Here is a tiny trained network, its code and every weight. The questions are about switching its units off for an input and a target symbol, where a switched-off unit gives its printed mean instead of its output.

import numpy as np


def w(rows, s, z=0):
    codes = np.array(rows[::2]) - 128.0
    scale = np.full(codes.shape[1], s)
    scale[-1] = z or s
    return codes * scale


def f(y):
    return np.maximum(y, 0)


def softmax(a):
    e = np.exp(a - a.max(-1, keepdims=True))
    return e / e.sum(-1, keepdims=True)


def log_softmax(a):
    a = a - a.max(-1, keepdims=True)
    return a - np.log(np.exp(a).sum(-1, keepdims=True))


def net(x, mask):
    ids = ['αβεζημξπσφψω'.index(c) for c in x.split()]
    T = len(ids)
    res = E[ids] + P[:T]
    u = 0
    for l in range(2):
        q, k, v = (res @ M[l].T for M in (Q, K, V))
        z = softmax(np.where(np.tri(T) > 0, q @ k.T / 3**0.5, -1e9)) @ v
        res = res + np.where(mask[u], z, O[l][:, -1]) @ O[l][:, :-1]
        u += 1
        y = f(res @ A[l][:, :-1].T + A[l][:, -1])
        res = res + np.where(mask[u : u + 8], y, B[l][:, -1]) @ B[l][:, :-1]
        u += 8
    return log_softmax(res[-1] @ U[:, :-1].T + U[:, -1])


Q, K, V, O, A, B = {}, {}, {}, {}, {}, {}
E = w([
[146,81,148],'α',
[111,81,171],'β',
[36,136,227],'ε',
[65,152,142],'ζ',
[127,102,101],'η',
[88,82,129],'μ',
[89,80,133],'ξ',
[62,182,8],'π',
[197,83,142],'σ',
[84,144,120],'φ',
[134,72,22],'ψ',
[115,144,111],'ω',
],0.012)
P = w([
[157,50,161],'0',
[167,108,156],'1',
[139,55,129],'2',
[228,160,165],'3',
[104,82,113],'4',
[210,254,159],'5',
[110,11,132],'6',
],0.0052)
Q[0] = w([
[194,67,116],'0.h1',
[184,1,200],'0.h1',
[58,31,33],'0.h1',
],0.008)
K[0] = w([
[62,254,11],'0.h1',
[35,252,14],'0.h1',
[72,239,147],'0.h1',
],0.0067)
V[0] = w([
[82,148,99],'0.h1',
[57,178,2],'0.h1',
[99,112,221],'0.h1',
],0.0086)
O[0] = w([
[88,147,81,10],'0.h1',
[90,208,73,6],'0.h1',
[118,135,254,20],'0.h1',
],0.008,0.00015)
A[0] = w([
[196,182,146,2],'0.n1',
[110,227,114,124],'0.n2',
[103,227,130,176],'0.n3',
[46,87,145,173],'0.n4',
[203,106,54,42],'0.n5',
[146,92,254,62],'0.n6',
[75,136,137,195],'0.n7',
[152,125,139,41],'0.n8',
],0.0089,0.0041)
B[0] = w([
[26,127,178,132],'0.n1',
[146,66,185,181],'0.n2',
[195,74,165,201],'0.n3',
[146,174,58,251],'0.n4',
[59,97,203,168],'0.n5',
[2,177,84,249],'0.n6',
[194,180,108,222],'0.n7',
[151,59,200,129],'0.n8',
],0.0079,0.0029)
Q[1] = w([
[55,242,13],'1.h1',
[20,255,102],'1.h1',
[192,119,91],'1.h1',
],0.0066)
K[1] = w([
[196,91,103],'1.h1',
[251,135,139],'1.h1',
[118,121,160],'1.h1',
],0.012)
V[1] = w([
[154,144,92],'1.h1',
[146,5,173],'1.h1',
[32,55,174],'1.h1',
],0.011)
O[1] = w([
[149,155,92,118],'1.h1',
[254,26,168,198],'1.h1',
[66,164,198,250],'1.h1',
],0.0094,0.0024)
A[1] = w([
[118,140,77,234],'1.n1',
[41,100,104,45],'1.n2',
[142,183,229,220],'1.n3',
[219,97,73,175],'1.n4',
[254,82,80,149],'1.n5',
[188,37,99,226],'1.n6',
[113,118,122,2],'1.n7',
[215,100,136,170],'1.n8',
],0.007,0.0037)
B[1] = w([
[86,171,34,214],'1.n1',
[206,87,101,149],'1.n2',
[87,2,88,223],'1.n3',
[189,113,114,217],'1.n4',
[176,164,155,219],'1.n5',
[189,255,139,254],'1.n6',
[66,130,147,128],'1.n7',
[163,178,166,200],'1.n8',
],0.0055,0.0048)
U = w([
[133,130,191,18],'α',
[92,60,134,90],'β',
[50,160,119,135],'ε',
[108,135,102,40],'ζ',
[203,186,172,249],'η',
[131,103,124,101],'μ',
[130,73,112,48],'ξ',
[150,180,1,155],'π',
[191,86,223,34],'σ',
[133,170,114,45],'φ',
[168,59,64,1],'ψ',
[158,188,128,100],'ω',
],0.0077,0.0037)

Each question gives the input, a string of symbols that net reads in full, and the target symbol t.
The units are the heads (3 rows each of Q, K, V and O) and the neurons (one row each of A and B). Each row of codes is followed by its name. A weight is (code - 128) times the scale printed after its matrix; where a second scale follows, it is the last column's (O, A, B and U).
mask holds one flag per unit, layer by layer, with each layer's heads first. A switched-off unit (its flag False) gives its mean, the last column of its rows in O or B, instead of its output. The means were averaged over made-up inputs and are rounded, as every weight is.
A unit's drop is (log p(t) with every unit on - log p(t) with that unit switched off) / (log p(t) with every unit on - log p(t) with every unit switched off).
The circuit of an input: a set's keep is (log p(t) with only the set's units on - log p(t) with every unit switched off) / (log p(t) with every unit on - log p(t) with every unit switched off). Starting from the 12 units with the biggest drops (on a tie, the unit counted first), units are removed one at a time, each time the one whose removal leaves the highest keep (on an exact tie, the one counted first), for as long as the keep stays at least 0.8.
circuit, biggest first: the units of the circuit, biggest drop first
k most important neurons: the k neurons with the biggest drops, biggest first
top k neurons in layer l: the k neurons of layer l with the biggest drops, biggest first
input μ π φ, target π: circuit, biggest first -> 1.h1, 0.n7, 0.h1, 0.n6
input ε σ σ ψ η η, target ε: circuit, biggest first -> 0.n6, 1.h1, 0.h1, 0.n4
input μ π π η ω, target π: circuit, biggest first -> 1.h1, 0.h1
input η π ω, target π: most important neuron -> 1.n1
input σ ω η σ, target σ: circuit, biggest first -> 1.h1, 0.h1, 0.n6, 0.n4
input ω ε η η, target ε: circuit, biggest first -> 1.h1, 0.n6, 0.h1, 0.n4
input μ α μ β η π η, target π: 2 most important neurons -> 0.n6, 1.n1
input π η μ, target π: circuit, biggest first -> 0.h1, 1.h1
input η η ω π η ω ξ, target π: circuit, biggest first -> 0.h1, 1.h1, 1.n1
input φ π ω ξ α σ α, target π: circuit, biggest first -> 0.h1, 1.h1
input ω σ η, target η: 2 most important neurons -> 0.n6, 1.n6
input ε η ζ ξ ξ β σ, target ε: circuit, biggest first -> 0.n6, 1.h1, 0.h1
input π ε ξ ξ, target π: top 2 neurons in layer 0 -> 0.n7, 0.n4
input η η ξ π, target η: top 3 neurons in layer 0 -> 0.n6, 0.n3, 0.n2
input η η π ε β ξ μ, target π: most important neuron -> 0.n4
input ε η ε ω π φ, target ε: 2 most important neurons -> 0.n6, 0.n3
input σ σ σ ω μ σ σ, target σ: 2 most important neurons -> 0.n6, 0.n4
input π η σ η ζ, target π: top 2 neurons in layer 0 -> 0.n7, 0.n4
input σ η σ ω, target σ: top 2 neurons in layer 0 -> 0.n4, 0.n7
input η ε η σ β π ψ, target π: top 2 neurons in layer 0 -> 0.n6, 0.n3
